Rows near named flat spaces through zero (a row that begins with a name and a colon came from that space):
lus_seto: [-16   8  35  -2 -11 -11 -18  -3 -29 -32 -41  -8  11 -33  22   7  14  17
  43 -18  40   8  22  -5  34 -26 -43 -20  40   5   8]
lus_seto: [  0   9   9  -6  19  19   0   8  -1   5  -7   0 -39 -13  -7   9 -28 -14
 -24  -2 -35  14 -20 -30 -10  26  12 -17   5   7 -18]
noza_lim: [ 37  33  -7 -14  13  -2  -3 -33 -24  18   0 -13  27  10  25  13  -5 -26
 -47  27   9  -3 -61 -16 -14  41  10   9  -1  -9 -14]
mupu_zuzut: [-27 -25 -23 -27  -9 -21  -1  14 -15 -34   3   9   2 -36 -11  13  21  12
  15 -24  28  16 -19   9  10 -33  -3  -1  33  -5 -16]
tave_vul: [ 13  18  -9 -32  -4   8   6 -16  -7   8 -22  31  30 -54   9   4 -18 -17
  -7   3  23  20 -13 -17  28 -32 -21   2  22  26 -14]
sudil_zopi: [-15  -4   0 -14 -23  26   8  29  20 -26 -21  27 -12 -43 -14   5 -16   9
  21 -27   6  19  53  -6  22 -47 -42 -11  -5  46 -13]
sudil_zopi: [ -1   6  25  -1  11  -6  -9   9  -1 -32   0 -23 -26  -8  12  24  24  19
  23  -1   9  -7  28   0   2  -3 -15  -4  14 -11  19]
mupu_zuzut: [  0   0  -2   6 -11  -1   0  -5  -1   5  -7   5  20   5   3 -11   1   3
   7   1  12  -3   9   7   7  -9  -8   2  -5   5   5]
zub_lusa: [ 17  59 -10   5  40  47   5 -47  -4  54 -81  27  50 -15  21 -32 -23  47
   9  79  22  21  27 -30  34  -7  -9  -1  16  22  74]
zub_lusa: [ 61  60  57   1  48  37   5 -15  35  26   6 -16 -50 -13  30  29 -27 -26
 -19  44 -51 -16  44 -42  -3  29  -9   3 -16  10  31]
lus_seto: [-28 -28 -14  34 -30  -9  -4   9  -1  -1  -6  -3  27  50 -14 -34  15  28
  24 -13  15 -11  21  34  -4  -3   1   0 -24  -4  11]
zub_lusa: [-17  15  22  36   5  19 -18  -2 -29   6 -48 -24  -9  43   5 -19 -19  19
  -5   3 -13   5  -9 -19 -11  56   1 -32  -6   0   4]
mupu_zuzut: [  2 -13 -10  -2   3  10  17   7  35  26  20  29 -11 -15 -20 -13 -19 -12
   2   2 -28   1  22   2   6 -27  13  10 -12  12   4]
sudil_zopi: [  7   3  15  -2  -8   3   1   3   8  -1   3   5  -4 -12   4   3  -8 -14
   5  -9  -4  -3  16  -3   8 -11 -15  -1  -3  11  -7]
noza_lim: [ -7 -17  -5   4 -17 -22   0  -5   0  -1  11   5  27   3   1 -11  19   3
  22  -8  22  -9   8  24  11 -26  -3  11   4  -9   7]
noza_lim: [ -1   7  15  21  15   4  -3   0  13  -5  -5 -18  -9  22   8  -1  25  40
  32  24   5 -15  51  12   1  -2  -4   5  -5 -13  53]
sudil_zopi: [  7   4  -7  -9   7  -8  -2  -4  -6  -9   9 -10   1   2   6  14  14   2
  -8   7   9  -3 -16   2  -8   8   5   7   5 -11   1]
noza_lim: [ 44  36   5 -14  -6  -5  -5 -36 -26  16  -2  -9  44   4  34  11  -8 -42
 -43  14  20  -7 -52 -13  -3  30 -11   9  -6   3 -27]
lus_seto: [ 19   5  61  21 -23  -1  -3  -2  17  17   8   4  -6  -7  14 -10 -28 -49
  16 -26 -25 -19  42  -4  20 -11 -30  -9 -14  18 -15]
zub_lusa: [ 71  41 -20 -36  -7  21  14  -1  27 -22  45 -16   4   8  22  56   9 -33
 -65  17   8 -18  -6  -2 -34  21 -24  36 -59  25 -30]
mupu_zuzut: [-29 -56 -15 -11  18 -21  18  27  31  19  58  29 -57 -29 -47  -7 -14 -26
   3 -24 -60   8 -20   4  -7 -24  58   4  20 -22 -17]
lus_seto: [ 38  41  28   5 -26  14  -7 -19  -5  -5 -22 -10  40   7  37   7  -3 -16
  -4   5  31 -15  29  -3  13   2 -54   3 -26  28  -3]
tave_vul: [ -8 -23  43  33 -21 -33 -10 -10  -6  24  14  -3  11  17   6 -30  -5 -34
  29 -26 -13 -22   6  16  15  -4   3  -7   7 -20  -5]
tave_vul: [-36 -43 -21   1 -20 -20  -3  30  -7 -29  21  -6 -18  15 -27   0  14   6
   2 -39  -2   3 -22  19 -18   2  16  -6  -2 -12 -31]
sudil_zopi: [-11   2  -6 -16   9  13   2  18   7 -30 -11   2 -24 -26  -6  19   9  27
  13  -1   8  13  25  -6   4 -19 -14  -4  11  11  10]
sudil_zopi: [ 40  28   4 -15  18   4   4 -14   7   4  22 -14  -5   0  19  27   3 -21
 -31  23  -6 -11 -16 -11 -15  21   3  16 -11  -5  -1]
zub_lusa: [ -4  28 -33  -2   1  23  -2 -22 -25   7 -61  11  55   5  10 -17   0  43
  -3  33  46  20  -8  -6  12   1 -15  -3   5  18  23]
tave_vul: [  7  18  14 -14   8   6  -1  -7   1  -9 -19   6   4 -36  14  12   4   9
  19   9  18   6  26 -10  23 -27 -25  -1  20  10  19]
lus_seto: [ -5  -5 -66  -5  25   6  11  -7   2  17   8   3  16  34 -18  -9  17  39
 -27  41   5   7 -35  12 -28  20  46  21 -12 -19  25]
zub_lusa: [ 29  11 -29  11  10  23  23 -18  42  58  18  27  25  25  -9 -28 -18  -4
 -19  44 -22 -11  21   8  -6  -4  23  29 -43  11  30]
lus_seto: [ 19  22  -4   9   4  21   3 -11   4  20  -9  -2  10  23   6  -7 -16  -3
 -24  21  -9  -3  -3  -9 -11  26   1   2 -26  11   3]
noza_lim: [ 15  -3 -53 -54   3 -17  22 -38  -5  47   6  66  67 -74  -4 -14 -18 -37
 -19  16  28  26 -62  -4  35 -60  18  27  40   9 -18]
sudil_zopi: [ 11  26   8  36  41  40   5 -11  19  53 -19  -4 -25  43  -6 -27 -33  16
 -17  49 -54  -3  16 -23 -18  50  34  -7 -26  -2  42]
zub_lusa: [ 34  25  29 -25  26   8   8   1  31 -11  22  -2 -36 -47  17  40   6 -12
   7  16 -12  -7  42 -15  10 -25 -18  13   9   6  20]
mupu_zuzut: [-37 -20  -9 -20 -18 -20  -9   3 -35 -24 -30  18  22 -45  -4  -4   6   9
  26 -31  40  25 -23   1  30 -38 -16 -16  49   4 -19]
mupu_zuzut: [ -6  14  -3   1 -11   8 -12   7 -19 -41 -29 -23  11  14  13  15  25  37
   9   0  39   2  15   5  -3   8 -31  -7  -5   8   8]
tave_vul: [ 16  33  -1 -17  11   9   0 -37 -21  29 -42  23  45 -38  21 -10 -20  -7
  -4  27  25  17 -20 -23  31 -14 -13  -2  29  14   9]
zub_lusa: [  5  -3  -2   4  -1  -5   3 -11  -1  24   7   8  12   5  -2 -13 -12 -19
 -10   2 -10  -2 -19   0   0   5  14   3  -2  -4  -7]
sudil_zopi: [-20  -9 -10  17   1   7   0   3  -3  12 -17   5   3  18 -13 -23  -7  20
   7   4  -6   6   2   2  -1   6  13  -8  -2  -1  11]
noza_lim: [  9  22   4  23  25  24  -2  -6   4  16 -16 -18 -14  39   4  -6  -6  22
 -13  33 -20  -5   9 -12 -19  43  14  -4 -20  -5  29]
tave_vul: [-11 -25   7  25 -35 -16  -7  10  -9   0  16 -11   7  42  -8 -18  -5 -24
  -8 -35 -10 -14 -17  18 -15  23   4  -7 -25  -5 -36]
noza_lim: [ 20  17  42  18 -35  -2 -12  -4  -6 -16  -8 -20  20  19  28   4   3 -19
  11 -19  19 -22  33   8   8   5 -48  -5 -24  16 -11]
sudil_zopi: [ 59  56  -3 -38 -13  28   0  10  13 -72   9 -37   1  -2  39  76  36  10
 -32  13  48 -14  36  -2 -22   8 -68  23 -46  35  -9]
zub_lusa: [-42 -74 -29 -16 -31 -52   9  28  14 -23  56  24   0 -27 -35  -6  32  -6
  38 -51  12  -2  -1  46  11 -68  17  16  22 -20 -21]
mupu_zuzut: [-26 -29 -22 -19   7  -5   7  32  13 -31  21   4 -41 -21 -27  18  14  17
   8 -19 -10  12   3   5  -9 -19  14   0  12  -5  -7]
noza_lim: [ 23  24  19  18 -27  18   0 -19   3  28 -24  12  43  13  17 -24 -28 -23
  -4   2   7  -8  22  -3  16  -1 -32  -2 -29  31  -6]
lus_seto: [-43  -1  36  44   8  16 -17   1 -25  18 -66  -2 -13  14  -6 -42 -28  31
  36  -4 -18  15  20 -20  19  19   0 -44  23   1  24]
lus_seto: [-37 -31  14  37 -38  -9 -11  19  -7 -12 -15  -5   7  34 -12 -30   3  16
  35 -36   6  -7  31  24   5  -6 -15 -18 -13   3  -5]
tave_vul: [  8 -22   9  16   9 -30   9 -34   5  83  33  29  22   2  -8 -46 -33 -60
  -8   6 -43 -11 -46   2  11   0  54  10  15 -29  -6]
noza_lim: [ -3   4  33 -18  10  -3 -10  28  -1 -59  10 -29 -59 -29   9  50  20   5
  12 -23  -2   0  21 -12  -5   0 -24 -12  18  -3  -8]
tave_vul: [ 21   7 -32 -14 -26  16  10  -2   1  16   8  18  26  10  -7  -3 -32 -40
 -56 -10  -5   7 -44  -6 -17  18  -1   7 -38  30 -55]
mupu_zuzut: [  9  23  15  17   0  17  -8  -3  -5  -4 -23 -19   2  26  14   1  -1  14
  -3  12   4  -6  18  -6  -6  26 -16  -8 -18   8  12]
tave_vul: [-31 -47 -20  -3 -17 -36   1  -1 -19  21  19  24  16 -10 -24 -28 -12 -31
  -2 -33  -8  10 -61  12   6 -12  35  -4  26 -18 -39]
mupu_zuzut: [-11  -4  14  -7   7 -16  -9  -8 -28   2 -10  -1  -5 -22   4   1 -10 -18
  -2 -13  -3  11 -41 -16   8   9   9 -16  36 -13 -19]
[ 18  26  48 -29   7   4  -9  16   2 -57  -1 -21 -44 -55  27  58  14  -8
  15 -17  11   0  37 -21  13 -18 -50  -9  22  14  -7] : noza_lim
[-12 -23  10   2   0 -14   3  14  14  -4  23   3 -24 -11 -11   0   6  -5
  20 -16 -15  -5  17   9   4 -19   8   1   9 -10   2] : zub_lusa
[-20 -15 -12  15  11   4   1  12   5   3   2  -5 -21  24 -18 -11   2  22
   2   4 -19   2   1   4 -15  15  25  -4  -6 -12  12] : noza_lim
[  2 -41  21 -14  -2 -35  12  23  40  -7  79   8 -48 -33 -16  19  12 -43
  20 -34 -36 -19  20  18   2 -41  16  18   9 -20 -15] : zub_lusa
[ 34  12  24 -53   1 -19   3   4  10 -40  39  -1 -21 -73  23  61  17 -42
  -2 -19  14  -4   3  -9  14 -39 -32  15  25   5 -26] : sudil_zopi
[-18  -4  -9  27  20  -9 -10 -19 -29  26 -20 -15  14  44  -1 -28   4  24
  -3  23  -3   1 -40   1 -12  42  39  -9  13 -33  22] : tave_vul
[-65 -45 -30  14  -6 -34 -18   4 -57 -12 -26  -9  17  25 -21 -29  18  34
  13 -23  23  19 -70  14  -6  20  37 -23  42 -37 -12] : tave_vul
[-41 -21  -7 -14  14  -4 -12  42 -19 -70  -2 -31 -64  -6 -17  38  29  42
   7 -26   1  17 -12  -5 -23  17   6 -21  25 -16 -11] : mupu_zuzut
[ 22  10 -51 -32 -21  31  17  16  14 -11  14  16   5   1 -16  20 -23 -23
 -65  -8  -3  14 -33  -9 -29  15  -6  12 -48  41 -56] : tave_vul
[  3 -10 -18 -10  20  -9  10  -4  14  18  26  10  -8  -8 -10   0   4  -4
  -6  15 -15  -1 -14   4  -5  -7  31  15   8 -17  11] : lus_seto
[ 27  28 -37 -31   3  11  12 -28   0  14 -15  25  55 -26  14   3   3   6
 -16  35  41  11 -11  -2  15 -26 -13  23   2  18  12] : zub_lusa
[-31 -23 -46  -8   6  -1   7   3 -10  12 -10  23  11  -5 -27 -20  -5  20
  -6   3   3  23 -37   2  -2  -6  32  -2  16  -5  -3] : sudil_zopi
[-19   7  -8   9   9   2 -13  -7 -32 -11 -38 -16  13  17   6  -6  13  39
   6  13  24  10 -16  -3  -2  21   1 -13  16 -11  17] : tave_vul
[ -5 -22  17  -3  -1 -29   4 -15   2  33  17  27  11 -35  -3 -21 -12 -36
  21 -13 -11  -1 -11   3  29 -35  15   2  34 -14  -4] : tave_vul
[ -5  19  27  13  12  19 -12   3 -17  -6 -33 -18 -25   7   8   3 -16   8
  -4   1 -14   7   1 -25  -4  34  -8 -26   5   5   0] : mupu_zuzut
[-44 -61 -29  16 -42 -28   8  13  10  12  16  35  35   7 -34 -47   6   5
  39 -36  12  -1  14  44  18 -54  11   7  -1  -2  -6] : noza_lim
[ -8 -22 -23 -11  -9  -8  12   8  18   3  20  23   8 -16 -16  -6   5   0
  11  -8   4   2  10  17   8 -37   5  14   0   3  -1] : mupu_zuzut
[-19 -34  -6  18 -21 -40 -11   7 -18 -21  30 -29   9  47  -3  -3  37   5
   7 -23  16 -20 -25  35 -21  18  16   5  -6 -36 -11] : noza_lim
[ 36  26  12  -6  26  34  19  -8  41  49  12  26 -25 -22  -4  -3 -47 -37
 -27  26 -55   2  18 -30   2   2  11   7 -19  23   4] : mupu_zuzut
[ 26  16  36   6 -22 -27 -20 -11 -25 -35  14 -48  16  29  39  28  33 -19
  -4 -14  32 -30  -9  13 -11  28 -30   3 -10 -17 -16] : noza_lim
[ -1  -1 -49  -1  -7  24  16  13  33 -10   0  13  19  19 -16  -4  21  50
   8  23  23   0  50  25  -8 -27  -8  24 -37  19  34] : zub_lusa
[ -6 -21  -2  17 -31 -18   0 -13  -9  36   5  19  40  17  -7 -39 -21 -36
  -4 -21  -4  -5 -27  13   8  -3  10  -1  -8   0 -28] : sudil_zopi
[ -2  -5   0  -3 -12  -4  -1   8  -1 -15   6  -3  -1  -1  -1   7   5  -4
   0 -14   6  -1   1   5  -2  -4  -9   0  -4   4 -13] : lus_seto

Rows near named flat spaces through zero (a row that begins with a name and a colon came from that space):
notu-niv: [ 14 -52  44 -48 -18  -5 -20 -13  23  -2 -17  31  22 -21   2 -30 -12 -55
 -40  43 -30 -36 -44  52  36  -4 -18 -17  25 -30  -5]
vom-mefin: [ 13   9   4 -16   2   1   0 -10  19  20   0 -11   1  14   0  13   0 -16
 -12   1   7  10  13   2 -11  -1   0  16  15 -10 -10]
vom-mefin: [ -8 -23  46  43 -20  16   0 -15 -27 -16   0  16  18  34 -19 -55 -21 -10
   1  -7   4 -52 -24  52  26 -10   8  22 -22  33 -59]
notu-niv: [ 14 -19   2  14   0 -12  15  25 -32   1   4  -9 -16 -10  -8  33  -4 -29
  13  -7   1  45  -3 -27  -5  -7 -14 -11  -6 -13  -2]
dut-zuser: [  1  -3   9   2 -29 -20  17  -9 -18   5  -6 -21 -17  10   9 -11  22   1
  13 -32   1   7   3   1   7  12  14  22   8 -17 -26]
notu-niv: [ 16   6   5  23  12   0  11  32 -31  19   2   2   4   6 -21  41  15   3
  27   7  15  47  36 -17 -58  13  -9 -26   3  -3 -23]
pup-rafi: [-12  -7  -1  -1  11 -25  25 -10  -3  40   0  -8   2  36  -4  18  -9  30
   3 -19  14  17 -31  25  29  -3  -5  21  11   5  19]
pup-rafi: [ 42  13  30 -21 -15  -9  -5   6 -27  21 -20 -49 -38 -10   1  17  -5 -35
 -25  -1  17  59   7 -13 -26 -15 -16  27  12 -22 -13]
tob-rok: [ -3 -12  22  22  -2  -7   8  -6 -36  -1 -11 -25  -6  24  -3 -22 -35   6
   2 -30  11   3 -51  24  60 -31 -11  52 -29  33   3]
dut-zuser: [  2  19  11  -9  -3  15 -25 -21   3 -21 -18 -30  -8  -2  14 -46 -29   5
 -24 -10   3 -26 -27  15  43 -30  -2  55 -26  32  15]
notu-niv: [-27  28 -28  65 -13   1  21   6 -50 -25  24 -21 -54  -3  -4  -4   2  44
  14 -39  22  12  10 -46 -20   0  24  -9 -28  23   1]
pup-rafi: [ -4  -7  -6  -7  20  36 -26 -23  58 -32   5  14  48  18   9 -34 -35 -40
  -3   0 -20 -66  -9  17  62 -27   2  50 -32  35  -4]
tob-rok: [-18 -25   2  21 -12 -27  33   0 -24  13   5   5   1  24  -4   3  11  18
  27 -29   0   4 -21  14  25  12   7   1   4  -5 -11]
tob-rok: [-32 -26 -15  46 -30 -24  45  -5 -30  -2  37  14 -40   8  -9  10  13   5
   7 -29   3   0 -13 -18  -1  18  24 -39  12 -23 -16]
dut-zuser: [-15  36   7 -20 -12  -3   2 -58  37  31  -7 -29  -4  53  14 -40  -1  42
 -29 -28  21 -39  -7  47  25   0  26  67  18  15  -9]
notu-niv: [ 15 -38 -15  22 -19 -15  23  48 -31 -35   4  10  17 -24   6  30  50 -52
  85 -29 -34  32  47 -57 -13  30   5 -22 -15 -36 -47]
vom-mefin: [ -1  -1  24   3 -30  31 -34 -22   8 -50  -3  10  -8 -25   6 -70 -13 -27
 -35  17 -15 -67  -6  15  10 -10  14   1 -16  10 -27]
vom-mefin: [  4  27  31  -4 -17  20 -17 -42  10  15   6 -15 -42  11 -10 -32 -34  -4
 -84  23  29 -24 -16  29 -21 -20   8   9  19   7 -11]
notu-niv: [ 10   3 -12  35  12  30   0  14   1 -15  37  10 -21  -8 -21  36 -25 -53
 -19  18  10  17  29 -49 -45 -16  -2 -32 -10   0 -17]
pup-rafi: [-13   0 -24 -19  18   9 -10 -13  50 -15  -2  11  44  11  18 -15   0   3
  21 -11 -21 -41  -1   9  48  -2   6  32 -14  16  17]
vom-mefin: [-14   1  -6  -7 -49 -35  25  -1 -18  12   4  12 -35 -22   7   0  75  35
  10  -4  -5   6  37 -11 -64  62  33 -65  52 -61 -26]
vom-mefin: [  9 -13  20  15  -4  -2  17  -2  -5  18   1   0  23  41 -12   6   5 -20
  24 -17   5   1  13  19   1   5   3  26   2   1 -49]
dut-zuser: [  9  12   8 -10  20   1 -15  19 -12  10 -23   2  22  -7  -4   3   4  33
  13  18   5  14   2  15 -14   2 -17  -5  -5  16  18]
dut-zuser: [  6  33  17 -24  14  -2 -19   3  -5  24 -40 -10  32  12   4 -20  20  69
  17   9  12   0  10  43 -14  13  -7  22   4  24   9]
tob-rok: [  6  -1   1  -5  11  -3 -10  15 -16 -13 -22 -16  14  -9  10  -9  -8  11
  23 -11  -7  10 -18   1  35 -15 -16  29 -27  21  22]
vom-mefin: [-15   8  -8 -12  -8   3 -21  -5   0 -26  -5   8 -21 -42  11 -30  -2  27
 -28  20  -9 -24 -21  -2   4  -1   2 -30  -2   1  39]
notu-niv: [-14   7 -26  70  -6  28  10   1 -26 -43  56  -8 -75 -21 -17  15 -48 -41
 -41  -7  18   9  -4 -72 -20 -34  11 -30 -31  13   3]
dut-zuser: [ -7 -17  10  17  -4 -12   9  27 -36   2  -5  30  14 -11 -13   5  28  29
  31  14  -4   7   6  11 -30  28  -3 -51   7  -7 -11]
notu-niv: [ 15 -27   7 -20  -3 -43  21  26 -36  21 -28 -25   6  -2  11  27  17   1
  43 -28  -9  57 -24   0  36   3 -22  24   1 -20  16]
pup-rafi: [  1  35 -12 -12 -24  -2  -8 -11   0 -14  -9 -30 -29 -18  21 -21  29  21
  -1 -19   2  -1  29 -23 -21  13  21  14   4 -10  -4]
pup-rafi: [ 47  15  14 -56  -2 -11 -16   7   7  17 -36 -52  -4 -13  21  18  10 -36
   0  -7  -3  52  19 -14  -1  -9 -19  52   9 -24   2]
tob-rok: [ 25  11  29  -9  12  24 -38   7 -15 -21 -32 -25  13 -11   3 -33 -36 -12
 -11  11   2  -3 -20  17  27 -37 -25  48 -37  40   8]
dut-zuser: [  9  -6  -8   1  -2  22 -26  23   4 -50  -3  20  18 -43   7 -14  13 -30
  21  18 -27 -19  28 -28 -14   6   0 -25 -22  -2 -10]
tob-rok: [ -3  13 -29  -2  30   0 -16  37 -19 -23 -17  -3  13 -37  11  12   4  41
  37   3  -9  25  -1 -30   7  -4 -18 -11 -31  23  56]
dut-zuser: [ 15  47  -5 -43  38  21 -36  -4  44  19 -29  -9  43   8   9  -2   4  36
   0  24   7  -6  30  20 -18  -1 -10  31   1  26  23]
dut-zuser: [ 17   5 -13 -22 -37 -27  34 -20  22  21   6 -43 -23  25  23  25  46 -45
  22 -57  -4  31  50 -36  -8  25  29  46  32 -56 -51]
tob-rok: [ 13  24  18 -16  11  23 -16 -30  35  26   4  -9  -2  26  -9  -3 -29 -16
 -52  21  21 -12   4  24 -15 -19  -2  25  15  10  -9]
pup-rafi: [  8  12 -27 -35   6   6 -18   0  40 -21  -9  -9  17 -22  27  -1  15 -17
  15  -5 -23  -7  24 -27  14   2   3  20  -6  -9  17]
tob-rok: [  1  -3  -6 -20  -2  -8   7  -3  26  17   2  16  18   6   2  14  31  -2
  11   7  -8  -3  27   5 -22  27   9 -18  28 -27 -14]
notu-niv: [-22  21   9  31  -9 -11   9 -14 -50  11   3 -25 -60   4  -9 -19 -29  62
 -41 -10  35  12 -50  13   5 -20   1   0  -6  26  33]
vom-mefin: [-16 -48  -3  38 -16 -34  42  38 -45  -7  -3  32  46  17  -4  10  61  18
 108 -40 -25   5  20   3   8  48  12 -22  -7 -14 -49]
pup-rafi: [ -6  -8   1  -5  14  -1   5 -12  18  13   0   0  21  28   0   0 -18   0
   1  -9   1 -11 -22  22  39 -12  -5  30  -5  15   8]
tob-rok: [  4 -21  34  32 -38   8   2 -12 -35 -28   8  -8 -33  -3  -8 -38 -22 -44
 -24 -10   1 -20 -22   5  15 -17   8   9 -15   1 -44]
vom-mefin: [ 16  27 -26 -37  35  -7   2   1  31  41   1 -27 -11   4   5  59 -12   0
 -21   6  16  56   9 -26 -14 -13 -18  13  19 -11  49]
pup-rafi: [ 10 -22 -28 -14  25  15  -9  14  37 -22  20  16   9 -27   3  37 -26 -67
  -9  20 -22   9  -1 -43  16 -20 -17 -18 -10 -13  29]
[ 14 -41   0 -35  -9  -6  -6   5  34 -21  -8  17  37 -17  18  -3  17 -64
  24   0 -42 -18   4  -3  38   8  -4   7   3 -32 -14] : notu-niv
[-11   2   5  56 -31  24  -5   2 -40 -51  24   5 -47 -28 -11 -34 -13 -14
 -20   1   4 -25   3 -29 -25  -8  18 -33 -25  11 -28] : vom-mefin
[-16  16  35   4 -26  -6 -16  -6 -37  -8 -42   8  26   4   5 -78  41  91
  29  -2   1 -50  -2  67  -4  32  16   5  -4  27 -25] : dut-zuser
[-11 -22  41  54  -8  15   4   7 -44  -3  11  41   8  16 -38 -24 -15  12
  -7  26  14 -29 -17  43 -25   3  -1 -43  -6  24 -42] : pup-rafi
[-14   1   9  -4  -9  -4  -8 -11  -7  -2  -6   9  -9 -10   1 -28  -3  32
 -22  13   2 -23 -27  26   8   2   2 -15   6   6  17] : vom-mefin
[  2 -19  22  20 -14 -21  13   8 -60  -1 -10 -28 -36  -4  -4  -7 -27   3
  -7 -21  11  31 -55   5  39 -26 -16  19 -18  10  14] : dut-zuser
[ 20   4  -8 -54  18  -8  -6  -5  48  27 -17  -9  34  11  15  25  13 -17
   9   3 -11  15  18   6  10   5  -9  30  20 -19  11] : vom-mefin
[-16   5 -17  20  11  -3   8  17 -16   3  11  21  -3  -8 -11  18  12  39
  12  11   7   9   8 -10 -32  16   2 -47   3   3  16] : tob-rok
[-18  40 -26   1 -29 -10   3 -12  -7 -13  -1 -22 -39 -19  22 -22  43  54
   6 -26   5  -6  31 -27 -30  28  33  -6   9 -12   4] : pup-rafi
[ 16  18 -20 -33  43   7  -6  -9  49  30   1 -24  13  21   6  42 -34 -21
 -18   1   9  29  -3 -11  23 -30 -20  47   0  10  40] : notu-niv
[  7  18  17 -32  -6   0  -8 -30  26  32  -6 -11 -12  13   1  -7  -5   5
 -47  16  14  -6  -4  28 -13  -1   2  12  31 -11   0] : vom-mefin
[ 16   8 -26 -56  -8   2 -10 -13  70  -1   5   2   8 -20  25  19  36 -49
  -7   9 -26  -6  52 -32 -23  23  15  -6  35 -52  -7] : tob-rok
[ 12  15  18  -3 -43   1   9 -24   7  14  13  -9 -36   7  -3  -6  30 -27
 -30   0  11  -4  45  -5 -62  25  29 -13  40 -41 -62] : vom-mefin
[ -4  18  -6 -31  -9  -4 -15 -14  17   3  -5  -3 -25 -28  12 -12   7  21
 -39  21   0  -7  -6   1 -15   6   4 -21  22 -16  31] : vom-mefin
[ -1  15 -60 -44   3 -19  -5  27  28 -20  -6   1  -1 -60  35  33  62  15
  40  -2 -32  28  50 -68 -28  38   8 -40  15 -45  45] : pup-rafi
[  2  -4 -10   9   0   6   2   6   3 -12  10   2  -2  -5   0   9   1 -21
   8  -4  -5   3  13 -22  -4  -1   3  -4  -7  -4  -8] : notu-niv
[-11  13 -12 -10 -19   7   2 -28  45  -3  11  13  14  17  11 -20  37  -1
   7 -10 -10 -46  44   4 -19  31  35   3  22 -18 -39] : dut-zuser
[-16 -16 -24  14  12  11  16 -18  39   4  48  23 -16  13 -12  30 -33 -42
 -38  10   2 -12 -11 -20   5 -14   6 -25  11 -10  10] : dut-zuser
[ 14  -1  10  -3   1  -6  16  -5   9  31   2  -8  13  35  -7  23   9 -19
  12 -12   9  18  22   8 -12   7   2  22  16 -11 -34] : vom-mefin
[ -9 -21   1  12 -31  -3   0  10 -14 -39  -3  23  11 -24   9 -32  37  -4
  35  -7 -27 -33  16  -5  -1  28  18 -26  -6 -15 -32] : vom-mefin
[ -2  14  -6   6  10   8  -3 -13   4   1   7 -21 -21   8   0   0 -34  -1
 -27  -8  14   5 -21  -7  20 -28  -4  27 -13  19  22] : tob-rok
[ -1 -34 -15 -19  31  -5  -4  35  19  -4  -7  51  66 -17  -2  27  21  -3
  48  28 -32  -2   7   5   6  21 -19 -43   1  -9  19] : pup-rafi
[  2 -12  -1   9  14  12 -16  37 -15 -23  -4  38  27 -35 -11   6  12   5
  24  36 -15  -2  15  -8 -30  13 -13 -56 -11   4   5] : dut-zuser
[  8 -11   8  -4 -15  -1  -4   1  -6 -18  -7  -8  -2 -11   8 -15   1 -25
   5  -9 -12  -5  -3  -5  17  -4   0  14  -9  -6 -12] : tob-rok
[ 18  62 -22  18  69  23   4   5   6  61  22 -42 -31  40 -30  85 -62  19
 -45  12  65  83  12 -32 -51 -46 -28  24  -4  41  47] : notu-niv
